Below are the code and all the weights of a small trained network. Each question names an input and a class and asks about switching units off, where a switched-off unit gives its printed mean instead of its output.

import numpy as np


def w(rows, s, z=0):
    codes = np.array(rows[::2]) - 128.0
    scale = np.full(codes.shape[1], s)
    scale[-1] = z or s
    return codes * scale


def f(y):
    return y / 2 * (1 + np.tanh(0.7978845608 * (y + 0.044715 * y**3)))


def log_softmax(a):
    a = a - a.max(-1, keepdims=True)
    return a - np.log(np.exp(a).sum(-1, keepdims=True))


def net(x, mask):
    res = np.array(x, float).reshape(1, 4) / 4 @ E
    y = f(res @ A[0][:, :-1].T + A[0][:, -1])
    res = res + np.where(mask, y, B[0][:, -1]) @ B[0][:, :-1]
    return log_softmax(res[-1] @ U[:, :-1].T + U[:, -1])


A, B = {}, {}
E = w([
[146,149,34,201,167,60],'x0',
[89,12,84,93,184,172],'x1',
[163,153,97,23,139,66],'x2',
[173,2,141,146,59,53],'x3',
],0.0084)
A[0] = w([
[135,171,98,110,142,187,134],'N0',
[131,62,78,74,162,176,121],'N1',
[182,76,166,147,103,121,158],'N2',
[132,166,106,96,158,159,112],'N3',
[124,125,103,155,94,162,36],'N4',
[142,170,177,137,130,80,87],'N5',
[100,163,99,110,168,161,140],'N6',
[171,137,99,29,164,80,2],'N7',
[113,141,33,142,134,76,148],'N8',
[147,127,83,220,192,102,107],'N9',
[101,113,53,195,135,69,140],'N10',
[132,133,204,103,84,181,123],'N11',
[87,169,121,106,177,140,146],'N12',
[90,52,126,144,191,184,95],'N13',
[84,107,158,238,105,187,14],'N14',
[105,51,95,109,190,140,139],'N15',
[188,177,180,163,87,99,83],'N16',
[122,169,132,109,190,193,145],'N17',
[162,152,76,9,101,103,67],'N18',
[138,144,55,187,158,101,81],'N19',
[59,190,87,118,169,144,153],'N20',
[136,112,221,74,132,156,116],'N21',
[179,55,117,107,73,73,140],'N22',
[154,133,135,34,139,69,66],'N23',
[93,189,127,153,138,167,119],'N24',
[72,186,84,115,194,169,140],'N25',
[111,56,79,141,206,175,85],'N26',
[143,120,162,106,137,128,143],'N27',
[91,173,108,88,176,137,131],'N28',
[100,81,113,117,193,153,97],'N29',
[144,137,87,153,151,110,51],'N30',
[142,78,128,139,194,178,83],'N31',
[127,90,69,155,63,96,178],'N32',
[150,37,106,138,92,69,140],'N33',
[178,87,131,130,58,99,118],'N34',
[198,124,134,106,115,182,50],'N35',
[154,142,44,182,178,103,116],'N36',
[42,111,185,87,51,188,109],'N37',
[97,160,118,156,209,156,131],'N38',
[134,109,226,66,125,162,109],'N39',
[150,202,216,186,84,102,105],'N40',
[89,107,99,101,105,150,3],'N41',
[123,158,123,118,177,163,125],'N42',
[55,75,107,57,194,103,102],'N43',
[103,139,115,117,120,139,80],'N44',
[110,184,132,128,142,150,156],'N45',
],0.011,0.0027)
B[0] = w([
[135,82,159,116,89,95,180],'N0',
[196,173,135,144,128,111,217],'N1',
[93,67,189,112,98,140,200],'N2',
[99,107,163,148,112,104,172],'N3',
[120,123,124,140,177,151,129],'N4',
[179,170,114,162,155,90,166],'N5',
[124,88,161,107,102,107,185],'N6',
[68,62,74,201,208,184,205],'N7',
[106,133,88,78,105,162,207],'N8',
[124,158,76,57,96,199,210],'N9',
[109,153,123,65,104,166,219],'N10',
[119,188,83,89,123,153,201],'N11',
[104,81,167,137,84,91,186],'N12',
[160,162,111,154,166,90,220],'N13',
[28,36,88,244,254,247,221],'N14',
[162,192,130,145,99,58,223],'N15',
[207,159,117,161,142,73,202],'N16',
[123,79,173,117,127,121,209],'N17',
[102,100,62,221,246,214,220],'N18',
[126,189,121,69,100,169,197],'N19',
[118,94,162,128,103,125,211],'N20',
[103,189,94,59,78,147,201],'N21',
[86,69,179,128,78,92,249],'N22',
[105,98,102,167,175,174,202],'N23',
[124,106,142,150,114,105,189],'N24',
[121,98,180,134,76,122,226],'N25',
[180,189,118,157,136,83,225],'N26',
[133,97,108,103,129,144,143],'N27',
[113,82,186,148,116,118,192],'N28',
[159,169,117,160,109,102,189],'N29',
[102,175,117,96,110,137,149],'N30',
[175,161,108,154,162,115,179],'N31',
[123,94,157,99,83,129,208],'N32',
[116,79,209,143,105,114,254],'N33',
[129,96,179,132,83,97,209],'N34',
[139,146,125,115,129,163,131],'N35',
[126,174,111,57,102,171,214],'N36',
[122,144,85,62,102,168,223],'N37',
[102,76,148,104,129,106,194],'N38',
[130,182,102,43,104,153,212],'N39',
[183,211,104,182,160,77,231],'N40',
[154,182,115,129,122,121,133],'N41',
[140,96,186,117,120,108,173],'N42',
[174,177,107,159,156,92,215],'N43',
[144,133,151,136,110,149,127],'N44',
[144,94,143,129,114,76,180],'N45',
],0.0083,0.008)
U = w([
[112,96,199,102,103,60,123],'0',
[123,191,71,7,118,153,132],'1',
[213,209,92,180,152,23,35],'2',
[77,107,74,202,200,177,245],'3',
],0.015,0.0011)

Each question gives the input, the list of numbers given to net, and the class t.
The units are the neurons (one row each of A and B). Each row of codes is followed by its name. A weight is (code - 128) times the scale printed after its matrix; where a second scale follows, it is the last column's (A, B and U).
mask holds one flag per neuron, in row order. A switched-off neuron (its flag False) gives its mean, the last column of its row in B, instead of its output. The means were averaged over made-up inputs and are rounded, as every weight is.
A unit's drop is (log p(t) with every unit on - log p(t) with that unit switched off) / (log p(t) with every unit on - log p(t) with every unit switched off).
The circuit of an input: a set's keep is (log p(t) with only the set's units on - log p(t) with every unit switched off) / (log p(t) with every unit on - log p(t) with every unit switched off). Starting from the 12 units with the biggest drops (on a tie, the unit counted first), units are removed one at a time, each time the one whose removal leaves the highest keep (on an exact tie, the one counted first), for as long as the keep stays at least 0.8.
circuit, biggest first: the units of the circuit, biggest drop first
unit that matters most: the unit with the biggest drop
k most important neurons: the k neurons with the biggest drops, biggest first
drop of u: that unit's drop, to one decimal
input [-1,-1,-7,5], class 3: circuit, biggest first	(N14)
input [4,5,-4,-1], class 2: circuit, biggest first	(N26; N15)
input [3,4,6,2], class 3: 2 most important neurons	(N7; N18)
input [-8,-3,-7,-4], class 1: 2 most important neurons	(N37; N39)
input [-5,0,6,-1], class 3: 2 most important neurons	(N18; N7)
input [-8,7,7,4], class 1: 2 most important neurons	(N39; N21)
input [8,-8,-2,-6], class 1: 2 most important neurons	(N9; N36)
input [7,-6,-8,-2], class 3: 2 most important neurons	(N14; N39)
input [-5,8,-8,6], class 2: 3 most important neurons	(N15; N26; N13)
input [-6,5,7,3], class 3: 2 most important neurons	(N18; N7)
input [-6,-8,-7,-2], class 2: 2 most important neurons	(N40; N16)
input [-7,-7,2,4], class 1: 2 most important neurons	(N39; N21)
input [4,5,-4,-5], class 0: drop of N25	0.2
input [-5,0,-8,6], class 3: unit that matters most	N14
input [-5,-8,2,-6], class 2: drop of N43	0.0
input [4,3,2,-4], class 0: drop of N37	0.2
